In the rows, 128 means zero.
Each row has a class, written after it, and each block has its own classes.
[188 140  91 132  80 158 191 141 139 168 106 139  90 132 113 154 119 166
 103 102 137 142 140  72  87 141  93 129 145 104  99 109 184 149 108]
bot
[ 98 154 109 182 108 113 113 126 174 134 143 148 109 123 142 117 132 149
 131 120  98 125 181 133 135 135 114 140 160 118 159 140 122 129 131]
bot
[103 132 159 175 121 108 144  56 159 139  86 117 113 105 171 121 130 168
 110 108  97 136 110 113 140 132 132 130 168 113  94 176 196 167 162]
geg
[122 105 119 120  85 123 186 123 109 141  93 133  86 139 145 170 121 143
  72  78 154 150 112  46 106 137 113 130 118 103  77 133 197 178 157]
deve
[109 109 131 164  86 100 177  81 151 143  88 112  82 107 162 152 113 165
  93  93  98 128 104 106 119 146 110 141 154  99  78 169 196 185 159]
Fedet
[ 82  68 174 103 143 139  94 180  84 156 164 147 195 144 131 108 146 155
  94 107 191 116 110  59 111  78 101  63  56 125 131 155 162 152 109]
Fedet
[134 161  68 135  90  83 195 122 154 135 128 111  77 134 143 159 113 134
  93  92 118 145 173 100  77 157  98 156 144  88  95  88 130 160 160]
les
[106  96 143 118 124 133 138 114  98 116 108 119 113 109 129 145 115 118
 133 125 124 113  83 134 147 135 138 134 113 157 102 164 143 130 121]
togi
[131 137 130 125 144 140  79 167 130 140 172 157 185 143 126  95 141 141
 132 143 142 119 150 111 107 104 117 110 104 117 181 117 101 107 108]
lebed
[ 98 124 132 146 121 130 137 130 113 112 118 106  99 106 132 154 101 133
 144 122 114 133 109 141 155 153 150 137 139 153 123 157 177 120 105]
les
[139 152 101 151 118 100 155  80 168 123 115 123 110 116 155 119 147 135
 118 112  94 135 149 135  95 132 126 137 163 104 112 130 116 156 181]
Bosi
[ 94 127  78 113 124 100 133 132 143 100 156 124  91 136 114 156 122  92
 126 128 116 120 167 151 109 145 128 162 128 114 121  96  76 135 153]
Luv
[149 128 203 118 199 135  82  66 124 136 102 112 199 124 163  72 174 108
 127 140 132  99  97 134 141  73 157  83 121 132  88 149 135 136 165]
geg
[138 116 182 107 188 143  86 102 104 118 122 121 187 118 143  91 162  87
 142 147 131 104  92 154 138  87 173  87 112 163 108 162 124 115 151]
Bosi
[149 131  96 130 100 151 136 150 121 148 126 118 104 114 101 159 104 138
 152 138 122 118 117 151 142 154 128 162 134 155 137 113 125 123 110]
dop
[ 70  91 108 135  82 128 157 161 103 132 137 138  60 125 116 189  97 121
 110 110 137 122 118 105 134 148 128 135 119 142  99 149 165 138 124]
bot
[151 132  74  91 100 124 185 144 110 107 130  97  79 134 109 175 107 113
 117 109 142 144 140 118  92 152 118 139 123 117  86  87 123 138 133]
les
[151 149 119 100 178  79 112  53 163  85 122 103 138 135 147 103 174  56
 125 134  98  94 171 177 102 102 142 145 145  93  87  89  42 148 209]
Luv
[117 124 104 106 116 111 132 154 113 123 156 140 113 143 116 145 116  95
 111 123 149 127 145 112  95 130 120 139 110 110 125 103  94 132 143]
lebed
[ 99  76  70  80  74 126 198 152  80  95 120 105  49 121  91 209  81  89
 115 105 150 142  99 115 114 167 118 162 106 147  66 117 121 138 135]
togi
[131 126 135 156 102 121 145 102 146 148 103 126 117 112 144 134 126 169
 115 114 103 117 119 121 117 134 111 130 142 109 115 153 165 160 134]
Fedet
[158 147 115 159  90 171 151 127 157 149 117 154 135 117 106 128 109 208
 148 120 112 149 132 107 131 142 117 133 155 140 184 160 192 119  59]
gipiv
[164 116 138 109 131 135 136 107 125 122 103 107 142 125 128 119 141 116
 121 123 128 118 112 131 115 110 120 110 126 113  85 127 128 151 147]
Fedet
[ 97 107 155 143 126 152  95 141 121 121 131 125 159 113 125 123 123 140
 145 133 134 123 103 139 154 116 137 109 120 150 151 168 165 128  95]
Fedet
[ 47 138  78 151  92 153  88 194 122 109 178 139 103 115  85 171  84 144
 181 160 122 140 147 176 148 171 150 144 127 163 197 124 106  89  68]
geg
[146 126 154 152 102 175 141 134 129 165 109 149 126 117 128 135 115 173
 128 120 126 130 108  98 142 133 124 113 141 149 132 171 228 132  80]
bot
[151 158 107 141 131 123 107 145 153 166 144 145 171 131 134  81 150 176
 127 117 144 134 168 101 105 117  97 127 126  96 170  98 111 150 115]
dop
[144 142 133 173 106 131 141 100 156 158  93 125 123 100 146 127 117 184
 133 120  97 129 111 130 146 148 120 152 164 129 135 155 189 153 116]
dop
[204 147 153 135 118 175 134 109 134 152  84 143 161 131 131 107 139 174
 132 122 119 144 117 101 126 123 121 111 142 129 140 139 200 132 100]
deve
[119 102 118  95 124 144 112 168  97 114 164 130 135 133 105 156 117  93
 129 142 149 115 118 128 117 121 132 126  97 142 128 115 100 112 127]
lebed
[138 109 146 112 126 135 132 122 108 121  99 134 131 138 137 134 141 125
 110 110 138 135 116  95 124 118 131 112 117 119 104 136 162 146 142]
deve
[ 88 123 118 173  85 187 136 211 126 184 169 178 143 125 117 136  91 218
 129 117 138 168 108  76 147 153 119 108 113 168 197 177 229 113  44]
Bosi
[ 71 131 134 111 182 116  46 136 121  84 170 120 178 129 117  87 157  67
 162 162 143 114 159 174 141  88 162 101 111 144 151 105  32 101 154]
geg
[106 150  83 115 140 107  74 160 141 104 177 127 157 136 108 104 146  95
 159 147 140 116 188 171 123 116 126 143 118 131 179  80  19 117 141]
dop
[114 125 124 122 133 120  98 111 119  92 114 122 110 123 125 147 135  87
 149 137 114 118 140 165 141 131 153 142 133 139 130 130  99 121 153]
deve
[105 107 115 112 124 115 135 118 110  98 122 114 106 119 122 147 116  88
 136 122 130 122 116 151 136 138 129 144 114 142 106 141 101 132 133]
togi
[147 112 127 114 120 171 128 145 110 112 115 121 140 109 101 124 115 137
 165 136 132 138 102 140 146 135 131 127 122 162 144 150 145 103  72]
togi
[ 89 102 154 125 131 152  90 171 102 142 152 138 168 127 119 117 123 148
 142 129 157 123 105 117 166 116 136 117  97 168 168 158 156 122  90]
dop
[185 123  91 132  40 155 252  65 148 133  60 117  47 104 108 194  88 176
 117  90  99 146  90  96  97 166 117 156 181 123  83 147 221 176 119]
gipiv
[ 50  90  68 113  90 113 176 208  95 146 175 150  91 154 125 175 107 128
  62  73 186 164 143  42  71 140 110 117  85 111 104 114 138 166 144]
Bosi
[106  87 153 126 107 136 137 107 114 111 108 110 117 113 129 147 116 142
 122 116 118 124  90 133 145 129 125 118 131 136 100 177 178 151 130]
Fedet
[ 94 131 117 125 139 126 107 191 112 141 172 138 157 141 133 122 129 148
 122 121 153 128 155  98 110 122 122 109  88 129 159 119 131 116  94]
les
[195 163 117 149 109 135 168  57 160 122  79 104  99  98 140 134 134 126
 148 134  74 128 110 179 111 152 147 150 185 128 101 132 145 135 156]
Bosi
[162 128 179  98 163 147 125 115 100 122 112 107 177 133 143 104 143 109
 131 125 145 119 100 122 134 101 148  91 109 144 100 140 170 124 116]
les
[125 137 117 163  91 143 136 131 154 137 120 130 123 113 129 127 115 176
 135 121 109 139 128 129 134 146 111 133 147 121 151 147 162 142 101]
Fedet
[169 163 122 127 149 148  90  94 149  98 124 127 170 124 100  98 150 102
 179 158 106 110 157 189 134 110 152 133 154 146 177 125  72  94 107]
gipiv
[119 110 125  96 144 127 117 137  97 108 133 125 140 126 112 120 129  88
 138 129 149 120 118 138 129 117 135 123  97 141 122 127  97 118 116]
togi
[195 110 150 105 117 163 159  93 124 119  95 108 125 111 125 141 121 132
 129 126 122 134  85 118 125 128 126 128 144 129  89 151 180 136 128]
lebed
[134 158 171 153 182  99  71  68 155 114 111 132 193 115 165  47 171 123
 150 135  99 107 144 162 144  97 131 115 138 115 155 156  92 125 135]
togi
[162 128 156  95 153 159 121 145  83 126 121 111 149 128 113 128 122 107
 154 137 149 118 103 143 130 122 157 108 105 156 124 127 159 103  87]
les
[147 178  58 135 132  58 152  89 171  93 123  89  97 132 154 132 149  96
 113 110 102 129 195 142  80 130 116 157 155  67  92  67  57 147 199]
les
[117 110 133 139  93 185 127 193 102 152 128 159 133 132 106 150 104 185
 130 116 160 160 109  70 145 141 124 111 106 154 170 154 216 115  56]
deve
[182 142 142 153 123 141 142 109 144 187  98 135 141 117 143 112 129 188
 126 115 118 120 112 107 131 131 114 139 137 126 129 143 186 154 114]
dop
[118 171  37 147 102 104 120 151 164 104 161 133  79 130 102 148 134  96
 146 135 114 123 217 160 101 141 118 161 152 106 154  68  28 113 149]
bot
[173 162 173 104 206 123  67  51 143  99 108  96 209 122 146  51 193  65
 149 161 119 101 139 179 123  69 158  85 145 115  96 103  58 127 182]
geg
[ 81 106 171 102 200  88  77  90 129  92 142 127 178 138 158  83 173  81
 110 121 133 104 145 129 133  80 145 102 108 108 105 143 100 151 174]
Luv
[110 107 150 155  97 209  94 185  95 157 124 154 129 109  99 159  86 208
 165 140 130 149  95 119 168 158 144 118 125 184 203 194 242  90  23]
deve
[126 129 136 156 101 136 150 127 137 161 116 144 105 130 142 136 123 156
 108 104 127 125 131  90 127 132 118 128 138 127 116 154 187 141 121]
bot
[112 136 122 132 130 102 126  90 141 108 121 132 123 125 127 130 136 103
 131 123 114 113 149 145 123 118 143 142 144 126 133 143 101 135 145]
gipiv
[114  75 181 103 126 151 135 137  76 141 102 139 138 135 146 155 132 130
  91 105 164 124  71  67 140 109 143  97  84 147  85 168 214 149 133]
deve
[123  94 176  71 184 136 101  93 101  74 120 102 160 129 122 121 149  49
 140 139 141 105  98 159 153  91 171 109 112 152  85 145 126 126 148]
Luv
[116 126 102 163  67 122 171 119 148 145 110 124  70 111 127 164  97 165
 118 109 104 136 124 127 119 166 106 155 153 113 122 147 169 162 123]
Fedet
[ 31 114  93 130 115 135  89 206  95  82 186 116 107 120  97 175  87 103
 172 149 137 131 137 173 162 155 157 137 106 179 182 133 108  79  76]
les
[ 89  98  86 112 102 109 155 135 109 111 141 131  78 139 103 183 106  96
 114 112 133 120 134 124 126 137 134 153 114 138 104 132 100 133 149]
gipiv
[155 134  98 131  90  93 188  72 151 115  78 108  67 127 156 166 134 116
  90  89 114 143 144  99 102 143 110 157 156  87  57 111 139 181 206]
deve
[131 121 145 113 146 131 119 135 115 136 131 140 173 136 133  88 142 126
 121 113 149 129 129 101 123 108 112 112 100 131 133 132 121 130 114]
togi
[146 124 127 119 126 126 138  94 135 115 110 118 106 121 131 135 146 101
 122 120 124 113 141 129 118 114 128 124 145 120  91 134 127 145 156]
bot
[ 40  99  84 134  84 128 142 211 102 148 183 179 107 156 103 171  94 165
  97  91 175 147 149  59 122 137 114 129  82 133 173 142 149 133  84]
gipiv
[238 169 172  99 168 108 136  15 169  99  74  98 184 123 170  66 187  74
 116 136  96 107 135 149  91  87 132 119 170  84  64 108  95 157 208]
lebed
[ 52 139 117 221  74 127 116 160 155 170 131 181  91 119 153 148  93 236
 121 102 101 157 146  88 155 172 118 153 147 126 214 184 224 131  81]
deve
[129 110  93 127  69 154 164 134 125  96 126 118  64 104  96 196  74 132
 148 136 108 145 106 151 132 175 131 167 153 152 129 148 160 118 106]
lebed
[201 205 123 178 128 118 111  54 206 137  96 110 150  96 139  82 147 148
 181 155  57 109 163 209 135 138 127 167 201 123 172 119 102 126 133]
dop
[ 72 153 122 166 138  78 114 130 146 132 147 137 126 127 166 113 131 150
 113 107 119 131 172 116 117 133 124 130 130 101 155 141 141 146 130]
les
[111 116 135 116 144 114  96 117 114 105 121 129 127 134 134 135 143  91
 129 130 125 115 137 139 135 115 146 126 116 132 122 132 107 129 161]
deve
[145 135 192 149 139 113 127  50 147 130  67 130 155 120 183  97 160 141
 104 107 103 125 114 104 135 107 137 112 154 113 101 173 198 164 168]
deve
[193 155 102 148 115 138 145  82 153 130  91 115  74 108 116 152 125 118
 155 138  77 102 140 175 122 146 136 157 175 128 103 122 122 119 144]
bot

A new block, with new classes.
[109 126 146 105 146 129 151 136 134  88 162 120 119 124 105 152 145 144
 146 104 112 129 138  69 198 138 107 161 112  75 121 149 134 147 130]
Mobo
[143 141 119 171 142 158 127 141 135 138 162 151 176 130  84 155 123 106
 148 145 146  73 105 143 104 117 144 162  98 161 102  76 145 132 171]
fasuv
[ 81 133 121 102 195 125 156 152 144  87 129 111 180 167 117 113 188 181
 138 126 123 157 135  26 168 123 134 139  94  81 130 178 161  98 142]
putu
[133 151 113 189 153 143 142 114 122 143 148 135 193 145 119 145 118 108
 112 158 139  72  91 149 120 117  96 139 143 189 103  87 139 115 135]
fasuv
[140 137  82 147 127 112 156 116 112 164 213 110 148  60  60 158  91 113
  80 111  85 128 120 117 160 162 127 195 120  88 132  88  96  85 142]
sil
[131 133 102 122 142 110 142 149 140 117 151 132 137  97 109 118 132 151
  96 103 102 148 140 104 154 147 138 137 109  75 128 133 106  99 136]
sil
[121 142  78 148 123 109 144 120 105 146 174  95 176  84  66 169  61  97
  95 131 136 114 103 125 174 123  82 167 150 129 122 115  95 125 137]
bulur
[135 108 128 128 107 161  98 159 138 129 149 122 123 131 106 124 122 132
 184 117 124 100 121 155 108 118 149 141  98 111 120 105 134 173 121]
motol
[118 167  84 187 160  84 159 122 104 169 130 129 224 131 131 136  71  97
  56 174 157  79  87 180 113 121 107 117 181 208 119  96 111  90 148]
pofa
[ 91 133 108 136 139 101 134 138 121 150 133 118 163 122 114 141  89 126
  85 131 131 130 126 128 134 131 111 147 133 130 144 129 122 112 126]
mave
[169 121 140 169 121 130 162 147 124 149 154 180 170 135 106 130 114  39
 124 154 144  59  84 183  82 114 128 119 105 252  88  92 164 133 136]
fasuv
[ 84 148  70 145 139  93 129 135 105 155 112  89 166 126 149 145  88 155
  79 147 134 130 109 131 129 122 125 127 156 154 147 135 120  96 101]
motol
[114 122 136 108 140 121 121 129 147  92  93  99 129 139 146  70 142 151
 129 120 128 168 158 121 163 121 121  97 153  74 130 187  97 142 112]
pofa
[169 131 164 156 139 179 115 138 155 114 129 140 171 163 115 108 164  98
 166 147 148  61 114 167 115 109 152 118 126 154  83 127 134 176 126]
fasuv
[162  94 176 110 135 168 132 172 157  87 146 162 121 149 124  84 180 112
 196 122 125  91 148 133 128 134 163 130  74 116  98 164 170 167 136]
motol
[134 130 138 162 121 170  83 149 145 107 141 113 135 147 100 104 129 136
 155 140 126 107 134 185 128 103 164 147 134  91 101 108 113 174 115]
pofa
[102 103 141  86 132 114 146 125 139 129 115 156  99 155 175 101 187 158
 156 107 110 131 149 108 122 148 123 123  95 128 148 152 166  98 115]
vakur
[117 143  69 168 120  83 145 110  90 156 159 113 156  80 110 171  70 103
  53 133 115 124 104 150 131 139 114 132 159 155 127 103  93  82 125]
sil
[102 145 121 129 158 143 120 159 150 108 136 118 151 138  90 124 146 160
 144 123 137 115 136  98 145 119 133 162  90  94 123 155 135 126 157]
bulur
[110 131 132 113 136  74 165 121 115 126 133 143 134 116 157 119 121 123
  72 133 114 157 144 100 150 154  89  93 135 147 145 170 132  88 133]
sozul
[ 96 143 117 142 151 131  89 135 132 121  88 111 123 160 141 122 142 165
 123 149 162 131 132 138 109 104 145 116 131 124 134 130 122 133 114]
bulur
[124 125 128 141 129 154  73 154 146 126 132 109 132 134  92 104 116 136
 124 130 131 135 161 176 133 107 172 148 143  75 122 103  93 192  94]
mave
[106 125 117 117 121  97 132 119 128 125  89 138 120 147 200 108 153 157
 120 117 133 127 139 132  94 132 118  75 130 159 154 152 134 102 110]
Tila
[143 143 110 161 148 130 148 149 126 140 149 133 179 124  97 137 128 100
 112 132 141  91 105 136 108 121 146 131 117 149 108 122 121 116 142]
sil
[131 127 115 125 147  98 118 145 142 134  74 134 138 138 171  69 140 144
  91 132 147 148 168 171  92 111 157  66 158 140 131 139  91 134  97]
vakur
[133 106 142 106 118 106 172 129 135 135 157 167 125 127 130 126 142  99
 144 108 106 111 127 140 133 150 103 134 103 163 125 130 166 100 135]
vakur
[135 139 102 133 137 127 130 130 119 125 179  89 146  69  47 148  47  99
  88 111 118 146 142 163 164 111 129 168 142  96 121 130  70 169 119]
Tila
[136 126 105 158 101 122 125 123 116 155 188 116 140 101 110 155  89 127
 111 124  97 109 119 147 133 147 124 159 131 122 134  93 125 113 127]
motol
[110 126 110 124 127 117 104 141 122 146 161  96 132  83  55 160  58 127
  89 111 114 167 155 141 164 125 151 179 142  55 136 119  67 163 119]
mave
[127 135 110 165 121 158  95 131 127 144 120 122 156 128 112 147 114 125
 144 138 153  79 103 173  93  98 130 125 133 155 109  92 106 164 124]
fasuv
[121 140 113 136 140 132 116 130 124 128 166  93 153 114  66 158  66 122
 105 123 120 133 120 157 135 109 143 163 123 110 127 125 101 147 119]
Tila
[104 140  96 134 136  66 150 129 114 142 103 118 152 119 162 115 111 130
  56 143 133 129 123 124 135 137 102 109 149 172 132 160 124  79 114]
bulur
[136 104 161 121 119 138 114 141 157 120 128 153 104 172 172  82 196 141
 169 123 123 104 150 151 105 129 156 103 113 116 126 101 154 150 103]
vakur
[ 96 112 116 110 122 110 160 149 120 132 143 122 149 125 132 157 107 134
 133 103 107 115 123 106 166 147 100 160 122 110 135 129 137 117 124]
mave
[121 145 138 137 157 149 103 139 136  94 112 111 152 160 118 130 125 140
 148 131 147 110 128 150 119  99 143 111 131 126 110 142 120 164 126]
Tila
[119 120 112 137 116 166  75 162 139 116 133 105 117 112  96 118 114 141
 138 128 139  97 137 175 117 101 183 160 110  95 109 106 106 185 114]
fasuv
[134 105 153 126 129 110 146 137 138 128  96 190 127 147 183  77 150 108
 125 126 122 133 164 154 114 146 129  80 152 158 128 161 121 129 111]
mave
[102 143 126 133 151 146  98 149 141  98 103  95 136 129 117 119 118 157
 115 119 132 140 162 152 144 100 154 127 146  71 123 157 100 178 112]
Mam
[132 145 134 177 141 143 149 151 128 142 146 135 177 136  85 125 100  72
 134 149 145  74  89 186 105 103 111 141 123 194  95 104 141 149 150]
pofa
[115 113 129  76 120  96 169 117 130 125 132 133 118 130 163 111 143 154
 139  99 102 162 144  60 157 168  81  99 115  99 167 172 127  87 139]
sozul
[ 90 121 151 129 145 175  82 141 148 114 109 141 109 170 141 133 190 178
 189 124 142  99 132 118 100 108 162 137  86 102 125 120 145 166 131]
fasuv
[130 122 106 138 107 140  96 141 135 144 154 142  96  74 104 108 129 128
 116 109 115 137 159 178 106 138 176 144 117  85 134  79  96 143 124]
sil
[140 113 153  97 116 118 146 130 135 124 132 153 118 127 132 100 129 102
 126 111 113 145 152 151 133 137 119 105 125 142 134 179 127 148 116]
sozul
[125 114 110 105 111 103 135 134 134 133 138 125 115  98 118 104 110 123
 102 117 118 159 143 122 153 139 123 147 118 108 140 156 117 119 112]
bulur
[133 146 118 153 142 101 177 112 117 143 184 127 176 118  95 175 106 107
  94 129 108 105 100  93 162 140  87 156 130 156 122 126 127 100 134]
Mobo
[136 101 128 125  89 157 128 143 129 123 151 147  97 132 120 126 147 119
 190  99 122 104 113 152 100 127 136 139  99 136 124 104 164 145 133]
putu
[122 129 112 146 134 158  99 141 141 129 111 128 122 111 130 112 135 158
 116 126 141 129 162 155  99 111 175 130 123 104 132 135  87 143 118]
fasuv
[144 113 119 129  99 137 139 150 118 137 160 131 127  80  84 117  85  97
 145 112 108 117 127 148 135 135 122 164 111 115 106 118 112 139 150]
pofa
[137 136 109 158 129 121 151 147 118 139 148 155 145 100 112 102 105 111
 117 133 128 110 136 149 120 137 127 139 132 142 120 122 112 101 162]
pofa
[112 122 119 141 113 142 111 112 129 138 138 132  92 123 143 139 163 162
 150 109 106 126 159 122 108 137 142 142 107  92 153 109 128 133 135]
Mam
[104 121 117 108 139 116 125 134 136 124 148 113 128 131 103 125 114 146
 120 111 109 150 139 116 144 123 136 152 107  93 136 145 125 125 120]
vakur
[121 137 124 139 133 164  90 132 129 125 157 118 119 119  98 144 117 162
 142 115 115 128 148 148 119 117 156 160 114  80 133  89 108 154 120]
Tila
[125 111 102 128  90  95 143 111 103 162 151 135 104  86 124 122  97 109
  84 108 105 150 127 163 110 141 119 127 146 158 147 134 123  97 104]
putu
[126 109 147  97 142 144 112 157 152 106 100 153  92 132 148  55 176 167
 161 108 121 156 182 118 124 134 166 128  98  65 131 156 121 147 139]
pofa
[118 129 118 123 147 115 137 126 134 129 142 122 133 133 118 126 110 147
 114 114 117 152 137 120 117 124 136 131 110 112 150 143 110 117 123]
Tila
[122 139 143 152 159 182 105 173 164 107 131 145 147 157  92  99 166 132
 167 144 149  96 140 150 111  99 170 151  86 123 104 129 139 173 134]
bulur
[144 123 146 122 119 149 130 151 128 119 141 130 137  95 100  99 108  76
 125 140 134 118 150 186 143 121 131 122 143 138 103 144 108 190 108]
sozul
[111 110 107 130  77 104 127 127 110 145 122 143  96  93 153 119 111 114
 120 115 119 126 137 183 117 136 124 127 140 150 136 127 121 125 118]
pofa
[134 134 108 141 133  65 148 115 114 136  83 128 144 125 186  90 134 109
  64 135 139 141 120 128 111 138 106  51 173 172 124 162 107  90 107]
sil
[123 141  96 128 132 111 115 119 116 137 121  99 150 100 110 135  71 131
  91 120 145 154 133 150 125 110 114 117 154 119 141 130  84 137 111]
Tila
[119 147 110 137 145 115 148 103 111 148 132 115 157 127 122 156  90 124
 109 119 131 122 118 138 115 126 113 129 144 157 142 147 106 110 134]
Tila
[100 132 154 120 157 102 160 135 140  91  97 135 143 167 184 121 170 152
 104 130 125 138 140  85 148 128 117  84 136 141 130 190 142 106  96]
Mobo
[116 130 119 133 143 163 112 159 143 133 150 139 123 127  81 125 141 139
 168 130 145 100 132 143 116 118 150 171  86 111 126  93 131 146 148]
bulur
[162 118 154 150 122 150 150 156 138 109 187 172 143 112  73 147 147  60
 165 144 119  58 120 174 142 130 148 154  94 157  81 102 159 171 151]
Mam
[122 135 118 139 161 118 154 131 138 124 109 152 151 147 161 114 152 149
 110 133 126 126 139 110 122 129 124 105 117 129 140 161 128 116 127]
Mam
[125 143 102 143 129  95 158 109 120 137 145 117 150 116 144 151 134 146
  94 125 110 121 128  94 152 153  96 134 132 119 144 124 140  77 144]
Mam
[ 96 116 142 116 134 154 120 135 145 101  93 117 112 172 159 102 180 168
 176 114 132 137 133 135 114 116 142 112 130 110 133 166 152 133 102]
putu
[119 107 137  95 143 121 153 138 133  96 124 110 128 122 126  88 137 130
 111 116 116 173 152 113 165 129 142 120 143  89 126 192 125 126  97]
putu
[142 146 118 176 126 121 148 112 122 146 147 129 162  89 105 142  90  79
  66 147 134 116 135 195 123 116 118 117 177 186 117 128  84 135  93]
Mobo
[118 127 128 136 104 161 106 140 117 147 177 129 108 109  70 187 112 112
 167 114 130  85 114 155 118 115 157 188 101 127 123  73 127 183 125]
Mobo
[131 116 171 113 143 133 163 130 150 112 123 169 143 172 152 116 173 116
 163 120 122 109 107  95 138 137 104 121  96 160 115 161 180 120 136]
fasuv
[139 111 172 120 142 151 120 157 148  76 111 141 126 172 157  92 179 129
 174 135 123 110 137 126 146 122 145  92 117 128  93 181 155 172 106]
motol
[133 130  96 161 107 126 133 140 105 138 142 116 138  80 111 154  86  82
  96 137 129  83 128 200 126 115 144 135 148 160 107 109 101 171 112]
Mam
[124 125 111 136 114  95 179 132 110 133 169 116 162  83  98 135  83  88
 100 123 105 135 114 103 175 142  83 150 132 130 117 145 118 102 147]
pofa
[135 149 117 145 146 107 144 123 122 146  93 131 174 155 155 125 121 125
 113 130 155 115 111 145  82 108 105  69 150 196 135 142 114 108 117]
Tila
[159 119 142 121 116 123 137 129 135 116 134 139 141 130 129 112 132 109
 148 109 123 118 124 132 120 126 100 102 115 147 114 142 134 142 125]
Tila
[119 129  63 149  98  99 127 108 102 182 120 132 140  76 137 146  80 130
  85 128 133 124 119 160  95 132 116 119 155 171 147 106  78  91 121]
fasuv
[111 105 122 106 108  92 151 137 136 125 114 149 106 143 190 104 155 146
 137 114 112 125 131 115 115 149 119 102 105 143 142 134 161  88 123]
vakur
[123 137 121 158 135 112 144 109 118 140 134 140 168 136 132 153 119 100
 111 153 140  94  90 132 126 126  99 119 137 191 113 114 142 111 137]
fasuv
